Below are the code and all the weights of a small trained network. Each question names an input and a class and asks about switching units off, where a switched-off unit gives its printed mean instead of its output.

import numpy as np


def w(rows, s, z=0):
    codes = np.array(rows[::2]) - 128.0
    scale = np.full(codes.shape[1], s)
    scale[-1] = z or s
    return codes * scale


def f(y):
    return np.maximum(y, 0)


def log_softmax(a):
    a = a - a.max(-1, keepdims=True)
    return a - np.log(np.exp(a).sum(-1, keepdims=True))


def net(x, mask):
    res = np.array(x, float).reshape(1, 6) / 4 @ E
    y = f(res @ A[0][:, :-1].T + A[0][:, -1])
    res = res + np.where(mask, y, B[0][:, -1]) @ B[0][:, :-1]
    return log_softmax(res[-1] @ U[:, :-1].T + U[:, -1])


A, B = {}, {}
E = w([
[171,74,152,99],'x0',
[106,227,82,175],'x1',
[67,128,152,2],'x2',
[178,199,183,127],'x3',
[165,146,14,86],'x4',
[163,130,141,120],'x5',
],0.0099)
A[0] = w([
[67,40,167,110,194],'N0',
[48,81,163,130,139],'N1',
[195,115,101,175,253],'N2',
[135,158,77,96,242],'N3',
[254,99,182,71,90],'N4',
[74,75,154,119,123],'N5',
[44,53,154,100,189],'N6',
[128,211,194,189,192],'N7',
[183,103,26,157,196],'N8',
[28,145,121,105,243],'N9',
[190,119,66,181,177],'N10',
[39,159,103,79,158],'N11',
[81,186,66,104,142],'N12',
[84,200,97,96,144],'N13',
[40,161,77,108,151],'N14',
[163,95,214,71,242],'N15',
],0.01,0.0024)
B[0] = w([
[104,12,161,165,253],'N0',
[105,75,171,185,208],'N1',
[174,119,88,146,210],'N2',
[107,122,89,82,204],'N3',
[186,128,157,43,229],'N4',
[96,48,168,167,202],'N5',
[97,65,155,150,255],'N6',
[165,222,178,224,222],'N7',
[145,81,1,94,226],'N8',
[31,148,147,155,222],'N9',
[147,146,78,137,211],'N10',
[56,158,171,77,223],'N11',
[92,191,84,85,209],'N12',
[107,178,123,121,202],'N13',
[79,171,108,114,212],'N14',
[166,88,224,81,254],'N15',
],0.0086,0.0083)
U = w([
[1,197,101,113,67],'0',
[54,48,152,189,21],'1',
[199,105,160,49,134],'2',
[176,201,162,245,251],'3',
[181,119,1,133,138],'4',
],0.0099,0.0024)

Each question gives the input, the list of numbers given to net, and the class t.
The units are the neurons (one row each of A and B). Each row of codes is followed by its name. A weight is (code - 128) times the scale printed after its matrix; where a second scale follows, it is the last column's (A, B and U).
mask holds one flag per neuron, in row order. A switched-off neuron (its flag False) gives its mean, the last column of its row in B, instead of its output. The means were averaged over made-up inputs and are rounded, as every weight is.
A unit's drop is (log p(t) with every unit on - log p(t) with that unit switched off) / (log p(t) with every unit on - log p(t) with every unit switched off).
The circuit of an input: a set's keep is (log p(t) with only the set's units on - log p(t) with every unit switched off) / (log p(t) with every unit on - log p(t) with every unit switched off). Starting from the 12 units with the biggest drops (on a tie, the unit counted first), units are removed one at a time, each time the one whose removal leaves the highest keep (on an exact tie, the one counted first), for as long as the keep stays at least 0.8.
units of the circuit, in order: the units of the circuit, biggest drop first
unit that matters most: the unit with the biggest drop
top k neurons: the k neurons with the biggest drops, biggest first
drop of u: that unit's drop, to one decimal
input [-8,-4,-1,3,-4,-1], class 3: unit that matters most : N7
input [-8,-6,0,4,5,3], class 4: top 2 neurons : [N15 N11]
input [-7,-7,8,7,0,-6], class 1: units of the circuit, in order : [N0 N6 N1]
input [3,1,-6,0,-2,-2], class 3: top 2 neurons : [N7 N3]
input [7,7,-8,7,3,-7], class 4: top 3 neurons : [N8 N10 N2]
input [8,-4,6,-5,3,2], class 1: top 2 neurons : [N0 N6]
input [2,4,2,6,1,-2], class 3: top 2 neurons : [N7 N8]
input [-3,2,3,7,-2,3], class 3: drop of N7 : 0.4
input [-7,-5,-1,4,-7,0], class 3: drop of N7 : 1.1
input [-5,3,-4,5,7,-8], class 4: drop of N8 : 0.3
